Here is a tiny trained network, its code and every weight. The questions are about switching its units off for an input and a class, where a switched-off unit gives its printed mean instead of its output.

import numpy as np


def w(rows, s, z=0):
    codes = np.array(rows[::2]) - 128.0
    scale = np.full(codes.shape[1], s)
    scale[-1] = z or s
    return codes * scale


def f(y):
    return y / 2 * (1 + np.tanh(0.7978845608 * (y + 0.044715 * y**3)))


def log_softmax(a):
    a = a - a.max(-1, keepdims=True)
    return a - np.log(np.exp(a).sum(-1, keepdims=True))


def net(x, mask):
    res = np.array(x, float).reshape(1, 8) / 4 @ E
    y = f(res @ A[0][:, :-1].T + A[0][:, -1])
    res = res + np.where(mask, y, B[0][:, -1]) @ B[0][:, :-1]
    return log_softmax(res[-1] @ U[:, :-1].T + U[:, -1])


A, B = {}, {}
E = w([
[129,126,128,126,126,129,128],'x0',
[74,136,107,114,60,55,191],'x1',
[128,129,129,130,131,125,130],'x2',
[78,58,145,156,164,162,202],'x3',
[38,194,125,83,99,219,120],'x4',
[139,110,2,118,143,156,152],'x5',
[130,129,129,130,126,127,128],'x6',
[126,128,112,251,75,151,103],'x7',
],0.008)
A[0] = w([
[72,59,149,158,168,192,203,57],'n0',
[99,120,120,131,76,71,191,134],'n1',
[116,104,134,192,69,171,114,126],'n2',
[154,59,19,116,114,135,120,161],'n3',
[107,133,117,124,84,80,173,7],'n4',
[173,125,141,119,196,187,89,65],'n5',
[100,131,212,146,98,108,84,83],'n6',
[139,155,115,210,67,157,121,72],'n7',
[71,181,119,105,82,214,104,94],'n8',
[177,205,66,105,116,108,77,50],'n9',
[132,178,147,22,197,114,140,129],'n10',
[195,233,114,122,86,120,63,110],'n11',
[48,127,87,101,76,50,178,175],'n12',
[138,150,125,191,103,158,92,189],'n13',
[82,166,149,97,90,225,157,125],'n14',
[142,124,134,19,165,113,148,133],'n15',
[122,158,239,133,103,97,142,163],'n16',
[125,138,87,195,94,158,104,49],'n17',
[152,106,133,135,174,176,66,78],'n18',
[178,196,108,82,71,93,38,83],'n19',
[173,112,153,142,199,205,104,96],'n20',
[88,193,88,99,99,184,110,114],'n21',
[142,141,2,113,139,164,170,111],'n22',
[164,118,138,147,129,188,160,22],'n23',
],0.0082,0.0019)
B[0] = w([
[60,158,114,136,177,54,185,219],'n0',
[112,184,43,107,86,103,42,198],'n1',
[137,54,133,79,84,132,193,186],'n2',
[178,194,184,181,169,197,126,222],'n3',
[113,210,125,115,67,112,69,155],'n4',
[69,179,81,60,43,85,59,199],'n5',
[144,150,179,158,138,201,128,196],'n6',
[152,69,143,36,31,201,195,195],'n7',
[208,128,43,160,136,115,127,225],'n8',
[55,131,175,145,173,133,175,204],'n9',
[145,57,108,53,60,155,175,246],'n10',
[62,91,144,136,168,70,177,252],'n11',
[101,141,106,126,115,141,28,235],'n12',
[114,75,95,88,82,120,156,198],'n13',
[200,125,30,219,176,81,162,221],'n14',
[179,54,151,74,48,195,158,225],'n15',
[187,157,205,159,204,215,66,229],'n16',
[124,97,172,78,85,184,157,178],'n17',
[86,185,90,84,68,69,63,184],'n18',
[51,88,155,144,191,81,199,252],'n19',
[90,202,69,99,79,61,78,212],'n20',
[193,138,98,162,176,101,138,207],'n21',
[111,183,254,154,173,245,100,224],'n22',
[50,164,113,73,80,103,137,133],'n23',
],0.0066,0.005)
U = w([
[138,47,136,69,33,154,174,85],'0',
[51,197,92,109,69,73,12,82],'1',
[147,187,210,158,195,196,95,68],'2',
[16,116,135,139,196,41,207,88],'3',
[137,93,113,134,144,112,102,254],'4',
[252,108,73,173,163,43,127,137],'5',
],0.011,0.007)

Each question gives the input, the list of numbers given to net, and the class t.
The units are the neurons (one row each of A and B). Each row of codes is followed by its name. A weight is (code - 128) times the scale printed after its matrix; where a second scale follows, it is the last column's (A, B and U).
mask holds one flag per neuron, in row order. A switched-off neuron (its flag False) gives its mean, the last column of its row in B, instead of its output. The means were averaged over made-up inputs and are rounded, as every weight is.
A unit's drop is (log p(t) with every unit on - log p(t) with that unit switched off) / (log p(t) with every unit on - log p(t) with every unit switched off).
The circuit of an input: a set's keep is (log p(t) with only the set's units on - log p(t) with every unit switched off) / (log p(t) with every unit on - log p(t) with every unit switched off). Starting from the 12 units with the biggest drops (on a tie, the unit counted first), units are removed one at a time, each time the one whose removal leaves the highest keep (on an exact tie, the one counted first), for as long as the keep stays at least 0.8.
circuit, biggest first: the units of the circuit, biggest drop first
unit that matters most: the unit with the biggest drop
top k neurons: the k neurons with the biggest drops, biggest first
input [1,-3,-2,-8,-3,6,-1,1], class 3: circuit, biggest first => (n19 n9)
input [4,-1,-4,2,7,7,8,-1], class 2: circuit, biggest first => (n22)
input [6,3,1,0,8,-2,0,6], class 5: circuit, biggest first => (n14 n8)
input [-4,5,-2,1,-2,6,3,-3], class 2: circuit, biggest first => (n22 n3)
input [-5,6,1,5,7,-6,-8,8], class 0: top 4 neurons => (n7 n2 n17 n13)
input [8,-4,-3,-8,-4,3,1,-7], class 3: circuit, biggest first => (n19 n9)
input [-2,-7,3,-7,8,-3,2,-4], class 5: circuit, biggest first => (n8 n14)
input [-1,-4,-8,-5,7,5,-3,-3], class 5: circuit, biggest first => (n8 n21)
input [-3,5,7,-8,-3,-4,6,4], class 3: circuit, biggest first => (n19 n11)
input [2,-6,0,6,3,8,3,0], class 2: top 3 neurons => (n22 n3 n1)
input [1,-4,2,8,-5,-2,-3,8], class 0: circuit, biggest first => (n7 n2)
input [-3,-6,3,-3,-7,7,-1,-4], class 2: circuit, biggest first => (n3 n22)
input [7,7,-4,6,0,8,-1,3], class 2: circuit, biggest first => (n22 n3)
input [-7,8,-4,7,3,2,8,7], class 1: circuit, biggest first => (n1)
input [0,2,-4,0,-2,-2,3,-5], class 0: circuit, biggest first => (n15 n10)
input [-8,5,-3,-6,-6,1,1,-8], class 0: top 2 neurons => (n15 n10)
input [0,-7,7,-2,-7,4,-6,-4], class 1: top 3 neurons => (n5 n20 n18)
input [1,7,1,6,6,1,4,3], class 1: top 2 neurons => (n12 n1)
input [-6,-6,0,4,3,5,5,2], class 1: top 3 neurons => (n20 n5 n18)
input [-6,5,1,-6,3,-8,5,5], class 2: top 2 neurons => (n16 n6)
input [1,7,-2,7,8,6,1,7], class 5: top 2 neurons => (n14 n8)
input [-7,-6,4,8,-7,6,6,3], class 3: unit that matters most => n0
input [-2,-7,6,-5,6,7,8,-7], class 0: top 2 neurons => (n10 n15)
input [2,1,-2,-7,1,1,2,-8], class 0: top 2 neurons => (n15 n10)
input [-2,-8,0,-1,5,5,0,6], class 1: top 3 neurons => (n20 n18 n5)
